Below are the code and all the weights of a small trained network. Each question names an input and a target symbol and asks about switching units off, where a switched-off unit gives its printed mean instead of its output.

import numpy as np


def w(rows, s, z=0):
    codes = np.array(rows[::2]) - 128.0
    scale = np.full(codes.shape[1], s)
    scale[-1] = z or s
    return codes * scale


def norm(h):
    return h / np.sqrt((h * h).mean(-1, keepdims=True) + 1e-5)


def f(y):
    return np.maximum(y, 0)


def softmax(a):
    e = np.exp(a - a.max(-1, keepdims=True))
    return e / e.sum(-1, keepdims=True)


def log_softmax(a):
    a = a - a.max(-1, keepdims=True)
    return a - np.log(np.exp(a).sum(-1, keepdims=True))


def net(x, mask):
    ids = ['αζθλξπψω'.index(c) for c in x.split()]
    T = len(ids)
    res = E[ids] + P[:T]
    u = 0
    for l in range(3):
        r = norm(res)
        for j in range(2):
            rows = slice(2 * j, 2 * j + 2)
            q, k, v = (r @ M[l][rows].T for M in (Q, K, V))
            z = softmax(np.where(np.tri(T) > 0, q @ k.T / 2**0.5, -1e9)) @ v
            o = O[l][rows]
            res = res + np.where(mask[u + j], z, o[:, -1]) @ o[:, :-1]
        u += 2
        y = f(norm(res) @ A[l][:, :-1].T + A[l][:, -1])
        res = res + np.where(mask[u : u + 8], y, B[l][:, -1]) @ B[l][:, :-1]
        u += 8
    return log_softmax(norm(res)[-1] @ U[:, :-1].T + U[:, -1])


Q, K, V, O, A, B = {}, {}, {}, {}, {}, {}
E = w([
[158,104,38],'α',
[164,172,143],'ζ',
[176,182,136],'θ',
[217,9,164],'λ',
[159,133,115],'ξ',
[156,114,234],'π',
[143,160,203],'ψ',
[139,135,221],'ω',
],0.014)
P = w([
[3,107,87],'0',
[161,135,144],'1',
[154,126,137],'2',
[144,129,140],'3',
[142,128,137],'4',
[132,122,142],'5',
[138,126,133],'6',
[150,120,132],'7',
[143,111,136],'8',
[131,120,137],'9',
[158,109,136],'10',
[146,108,135],'11',
[144,98,136],'12',
],0.0059)
Q[0] = w([
[200,143,203],'0.h0',
[159,161,102],'0.h0',
[66,93,95],'0.h1',
[215,99,2],'0.h1',
],0.018)
K[0] = w([
[187,138,173],'0.h0',
[116,88,129],'0.h0',
[118,58,86],'0.h1',
[254,94,120],'0.h1',
],0.02)
V[0] = w([
[230,106,157],'0.h0',
[66,130,108],'0.h0',
[157,92,135],'0.h1',
[250,114,113],'0.h1',
],0.011)
O[0] = w([
[12,180,198,254],'0.h0',
[190,97,98,49],'0.h0',
[141,74,94,154],'0.h1',
[2,8,87,216],'0.h1',
],0.0067,0.0072)
A[0] = w([
[74,197,82,196],'0.n0',
[210,4,129,93],'0.n1',
[129,99,154,142],'0.n2',
[138,132,108,140],'0.n3',
[100,127,8,4],'0.n4',
[129,86,126,159],'0.n5',
[138,167,83,113],'0.n6',
[128,105,147,193],'0.n7',
],0.014,0.0018)
B[0] = w([
[152,47,119,182],'0.n0',
[105,29,7,253],'0.n1',
[146,102,127,194],'0.n2',
[139,112,115,134],'0.n3',
[11,202,94,181],'0.n4',
[124,86,120,200],'0.n5',
[144,73,96,134],'0.n6',
[146,104,126,197],'0.n7',
],0.017,0.0053)
Q[1] = w([
[223,48,115],'1.h0',
[71,95,253],'1.h0',
[127,89,53],'1.h1',
[105,110,77],'1.h1',
],0.022)
K[1] = w([
[46,182,86],'1.h0',
[249,192,67],'1.h0',
[206,87,97],'1.h1',
[167,121,118],'1.h1',
],0.023)
V[1] = w([
[19,106,112],'1.h0',
[154,9,223],'1.h0',
[194,103,110],'1.h1',
[105,155,92],'1.h1',
],0.011)
O[1] = w([
[10,99,159,225],'1.h0',
[201,2,186,252],'1.h0',
[81,68,85,162],'1.h1',
[154,124,109,47],'1.h1',
],0.0081,0.0022)
A[1] = w([
[152,147,225,2],'1.n0',
[138,132,168,51],'1.n1',
[124,20,133,173],'1.n2',
[254,57,116,183],'1.n3',
[122,64,210,112],'1.n4',
[150,156,228,57],'1.n5',
[130,137,52,47],'1.n6',
[55,59,48,200],'1.n7',
],0.0083,0.0018)
B[1] = w([
[109,31,111,171],'1.n0',
[127,91,121,143],'1.n1',
[91,170,195,231],'1.n2',
[76,157,230,179],'1.n3',
[83,181,147,188],'1.n4',
[87,33,101,178],'1.n5',
[153,131,173,141],'1.n6',
[246,148,215,254],'1.n7',
],0.013,0.0078)
Q[2] = w([
[131,87,39],'2.h0',
[138,67,218],'2.h0',
[75,185,166],'2.h1',
[127,111,251],'2.h1',
],0.027)
K[2] = w([
[67,2,191],'2.h0',
[206,109,122],'2.h0',
[201,173,140],'2.h1',
[208,55,176],'2.h1',
],0.024)
V[2] = w([
[40,152,103],'2.h0',
[138,236,48],'2.h0',
[2,146,169],'2.h1',
[108,254,81],'2.h1',
],0.0086)
O[2] = w([
[130,113,204,93],'2.h0',
[143,229,148,40],'2.h0',
[181,157,203,127],'2.h1',
[132,1,155,12],'2.h1',
],0.0082,0.011)
A[2] = w([
[183,172,106,152],'2.n0',
[142,45,183,189],'2.n1',
[183,126,90,55],'2.n2',
[141,124,118,4],'2.n3',
[244,65,119,99],'2.n4',
[149,214,225,156],'2.n5',
[245,103,15,76],'2.n6',
[68,118,3,211],'2.n7',
],0.011,0.0028)
B[2] = w([
[108,171,86,139],'2.n0',
[161,96,49,255],'2.n1',
[100,128,172,130],'2.n2',
[136,133,126,128],'2.n3',
[185,130,72,158],'2.n4',
[156,249,149,217],'2.n5',
[52,126,228,138],'2.n6',
[117,156,29,195],'2.n7',
],0.019,0.0082)
U = w([
[58,181,13,15],'α',
[83,174,142,219],'ζ',
[184,101,167,82],'θ',
[175,83,93,197],'λ',
[35,106,171,124],'ξ',
[142,165,95,99],'π',
[253,147,69,75],'ψ',
[156,164,94,252],'ω',
],0.013,0.0026)

Each question gives the input, a string of symbols that net reads in full, and the target symbol t.
The units are the heads (2 rows each of Q, K, V and O) and the neurons (one row each of A and B). Each row of codes is followed by its name. A weight is (code - 128) times the scale printed after its matrix; where a second scale follows, it is the last column's (O, A, B and U).
mask holds one flag per unit, layer by layer, with each layer's heads first. A switched-off unit (its flag False) gives its mean, the last column of its rows in O or B, instead of its output. The means were averaged over made-up inputs and are rounded, as every weight is.
A unit's drop is (log p(t) with every unit on - log p(t) with that unit switched off) / (log p(t) with every unit on - log p(t) with every unit switched off).
The circuit of an input: a set's keep is (log p(t) with only the set's units on - log p(t) with every unit switched off) / (log p(t) with every unit on - log p(t) with every unit switched off). Starting from the 12 units with the biggest drops (on a tie, the unit counted first), units are removed one at a time, each time the one whose removal leaves the highest keep (on an exact tie, the one counted first), for as long as the keep stays at least 0.8.
units of the circuit, in order: the units of the circuit, biggest drop first
top k neurons: the k neurons with the biggest drops, biggest first
which heads matter: for each layer, one digit per head in row order, 1 if its drop is at least 0.15 and else 0, layers parted by /
drop of u: that unit's drop, to one decimal
input ω ω ω, target ψ: which heads matter	01 / 10 / 00
input π θ λ ω, target θ: units of the circuit, in order	[0.h1, 1.h0]
input λ π ω π ω ζ π ξ ω ω π, target ξ: units of the circuit, in order	[1.h0]
input π α λ ζ π, target θ: top 3 neurons	[0.n4, 1.n3, 0.n1]
input ω π λ θ λ λ ζ ξ, target ψ: which heads matter	01 / 10 / 10
input α ζ λ ζ λ λ θ α π, target ζ: which heads matter	10 / 00 / 00
input λ ψ ψ λ λ ζ ω, target ξ: which heads matter	00 / 10 / 00
input α λ ψ ω ξ ψ, target ζ: which heads matter	10 / 00 / 00
input θ π θ θ ω λ λ ω π, target λ: top 3 neurons	[0.n6, 1.n5, 0.n0]
input π λ θ ω λ λ α λ ψ π θ ω π, target θ: top 3 neurons	[0.n1, 0.n4, 1.n3]
input ω ξ ξ ω ψ λ ξ, target ψ: top 3 neurons	[1.n7, 0.n1, 1.n3]
input ω θ ω α ω ξ ζ ξ π, target ψ: which heads matter	01 / 00 / 00
input λ λ π λ ψ α ψ π α ψ, target ξ: top 4 neurons	[0.n1, 1.n7, 1.n4, 2.n7]
input θ λ λ ω ξ ζ α θ ψ λ ω, target λ: top 3 neurons	[0.n6, 0.n0, 1.n5]
input θ α λ λ ψ, target λ: top 4 neurons	[0.n6, 0.n0, 1.n5, 0.n1]
input π λ α λ ζ λ ξ ω ω ξ, target θ: top 3 neurons	[0.n4, 0.n1, 1.n7]
input ω λ α ζ, target ζ: top 3 neurons	[0.n0, 0.n1, 1.n3]
input λ λ λ ψ λ ζ ψ α θ, target ζ: top 2 neurons	[0.n0, 1.n4]
input θ λ π, target λ: top 3 neurons	[0.n6, 1.n5, 1.n0]
input π α λ ψ, target θ: drop of 0.h1	0.4
input α ξ ψ λ λ θ ψ ω ξ θ ξ, target ζ: drop of 0.n4	0.4
input α ω λ λ λ ξ ξ ψ λ θ π, target ζ: drop of 2.h0	0.1
